Here is a tiny trained network, its code and every weight. The questions are about switching its units off for an input and a class, where a switched-off unit gives its printed mean instead of its output.

import numpy as np


def w(rows, s, z=0):
    codes = np.array(rows[::2]) - 128.0
    scale = np.full(codes.shape[1], s)
    scale[-1] = z or s
    return codes * scale


def norm(h):
    return h / np.sqrt((h * h).mean(-1, keepdims=True) + 1e-5)


def f(y):
    return np.maximum(y, 0)


def log_softmax(a):
    a = a - a.max(-1, keepdims=True)
    return a - np.log(np.exp(a).sum(-1, keepdims=True))


def net(x, mask):
    res = np.array(x, float).reshape(1, 8) / 4 @ E
    u = 0
    for l in range(3):
        y = f(norm(res) @ A[l][:, :-1].T + A[l][:, -1])
        res = res + np.where(mask[u : u + 5], y, B[l][:, -1]) @ B[l][:, :-1]
        u += 5
    return log_softmax(norm(res)[-1] @ U[:, :-1].T + U[:, -1])


A, B = {}, {}
E = w([
[254,51,163,177,91,161,218,95,164],'x0',
[122,121,125,116,136,129,132,136,137],'x1',
[135,131,136,134,121,134,120,110,113],'x2',
[131,136,142,143,119,133,123,113,113],'x3',
[164,95,156,123,175,65,141,147,62],'x4',
[144,78,140,83,16,172,52,210,80],'x5',
[132,68,35,233,199,210,79,187,82],'x6',
[130,128,131,129,126,130,124,123,123],'x7',
],0.0066)
A[0] = w([
[154,165,113,130,200,123,108,83,154,54],'L0N1',
[103,165,104,148,92,218,108,132,218,51],'L0N2',
[64,205,103,118,151,90,2,124,89,20],'L0N3',
[182,77,176,107,142,139,96,133,167,179],'L0N4',
[146,83,154,124,157,63,140,160,66,3],'L0N5',
],0.0088,0.004)
B[0] = w([
[93,151,115,204,162,122,148,55,172,175],'L0N1',
[92,6,172,124,119,62,87,56,62,199],'L0N2',
[141,97,76,49,152,146,163,135,117,255],'L0N3',
[69,182,111,155,96,170,188,132,107,191],'L0N4',
[97,48,204,176,157,27,99,135,6,159],'L0N5',
],0.011,0.0066)
A[1] = w([
[97,113,229,43,71,143,134,165,105,160],'L1N1',
[188,69,169,107,48,174,1,242,101,51],'L1N2',
[130,144,181,100,87,140,104,116,184,115],'L1N3',
[132,25,22,189,147,204,72,168,94,3],'L1N4',
[174,118,64,92,29,141,89,231,89,94],'L1N5',
],0.0072,0.0035)
B[1] = w([
[167,212,110,183,174,79,163,95,161,255],'L1N1',
[50,107,92,232,255,138,165,39,185,214],'L1N2',
[111,163,187,92,128,76,85,170,46,157],'L1N3',
[156,183,189,107,115,126,75,172,134,233],'L1N4',
[95,141,104,156,165,119,212,51,187,212],'L1N5',
],0.0087,0.006)
A[2] = w([
[213,55,189,186,48,254,239,115,133,62],'L2N1',
[154,80,137,197,209,252,8,205,139,69],'L2N2',
[79,169,104,53,129,45,109,138,66,211],'L2N3',
[66,58,153,91,18,149,75,42,223,252],'L2N4',
[219,16,206,140,62,130,211,157,122,199],'L2N5',
],0.0072,0.0019)
B[2] = w([
[34,150,16,50,173,220,98,162,88,220],'L2N1',
[242,214,215,78,7,73,163,114,212,203],'L2N2',
[174,91,145,184,23,249,88,193,119,254],'L2N3',
[191,84,148,173,196,65,98,195,91,204],'L2N4',
[137,68,109,52,86,146,2,186,150,193],'L2N5',
],0.0092,0.006)
U = w([
[95,117,29,63,139,229,97,174,94,255],'0',
[88,133,105,205,211,102,166,57,163,45],'1',
[227,199,210,120,80,122,128,147,171,31],'2',
[140,11,178,167,149,76,57,146,47,121],'3',
],0.012,0.00082)

Each question gives the input, the list of numbers given to net, and the class t.
The units are the neurons (one row each of A and B). Each row of codes is followed by its name. A weight is (code - 128) times the scale printed after its matrix; where a second scale follows, it is the last column's (A, B and U).
mask holds one flag per neuron, layer by layer. A switched-off neuron (its flag False) gives its mean, the last column of its row in B, instead of its output. The means were averaged over made-up inputs and are rounded, as every weight is.
A unit's drop is (log p(t) with every unit on - log p(t) with that unit switched off) / (log p(t) with every unit on - log p(t) with every unit switched off).
The circuit of an input: a set's keep is (log p(t) with only the set's units on - log p(t) with every unit switched off) / (log p(t) with every unit on - log p(t) with every unit switched off). Starting from the 12 units with the biggest drops (on a tie, the unit counted first), units are removed one at a time, each time the one whose removal leaves the highest keep (on an exact tie, the one counted first), for as long as the keep stays at least 0.8.
circuit, biggest first: the units of the circuit, biggest drop first
most important unit: the unit with the biggest drop
k most important neurons: the k neurons with the biggest drops, biggest first
top k neurons in layer l: the k neurons of layer l with the biggest drops, biggest first
drop of u: that unit's drop, to one decimal
input [5,-5,3,6,-4,-5,3,-5], class 0: most important unit	L2N1
input [0,-1,-5,6,7,-5,0,-7], class 3: top 2 neurons in layer 1	L1N2; L1N1
input [3,5,6,8,8,-7,-6,-4], class 3: circuit, biggest first	L1N2; L1N1; L2N2
input [0,0,-6,5,-4,5,2,-7], class 1: top 2 neurons in layer 0	L0N1; L0N5
input [4,-7,3,8,7,-6,-3,-6], class 3: circuit, biggest first	L1N1; L2N5
input [3,7,7,4,-3,-2,-1,2], class 0: 3 most important neurons	L2N1; L1N2; L0N4
input [-5,6,6,8,5,7,-3,-5], class 1: circuit, biggest first	L1N2; L1N1
input [-3,-1,-8,-8,-7,5,-5,2], class 3: 2 most important neurons	L0N2; L2N4
input [1,-1,-3,8,5,7,8,2], class 2: top 2 neurons in layer 1	L1N4; L1N1
input [-1,-7,-7,-1,-2,5,7,4], class 2: 2 most important neurons	L1N4; L2N2
input [8,5,1,8,8,-5,6,1], class 0: 2 most important neurons	L2N1; L0N2
input [2,-2,-3,4,8,-5,5,-8], class 3: 3 most important neurons	L0N5; L1N2; L1N1
input [-6,-6,1,1,-8,-4,-7,-6], class 3: top 3 neurons in layer 2	L2N2; L2N4; L2N1
input [4,1,7,-7,-8,1,4,5], class 3: most important unit	L0N2
input [-5,5,-4,7,-1,-4,2,5], class 0: 2 most important neurons	L0N3; L1N2
input [6,7,-3,6,1,6,2,-1], class 0: top 3 neurons in layer 0	L0N4; L0N5; L0N2
input [7,-7,1,5,8,8,0,2], class 1: circuit, biggest first	L1N2; L1N5
input [4,2,2,2,3,2,4,-2], class 0: 2 most important neurons	L0N4; L2N1
input [5,2,2,-3,-7,2,7,6], class 2: 2 most important neurons	L2N2; L1N4
input [7,-4,-1,-7,5,6,-5,3], class 0: circuit, biggest first	L2N1
input [7,0,-5,1,7,0,4,-5], class 0: 3 most important neurons	L2N1; L0N4; L0N2
input [5,-5,1,-8,-1,-4,-4,-3], class 0: top 2 neurons in layer 1	L1N1; L1N2
input [-3,-5,4,7,-4,5,4,-5], class 1: 3 most important neurons	L1N2; L1N5; L0N1
input [8,-1,-4,-8,5,-6,-4,5], class 0: top 2 neurons in layer 1	L1N1; L1N2
input [4,8,-1,5,3,-3,7,-7], class 2: drop of L2N2	1.0
input [-3,6,5,-1,4,3,5,2], class 2: drop of L1N4	1.0
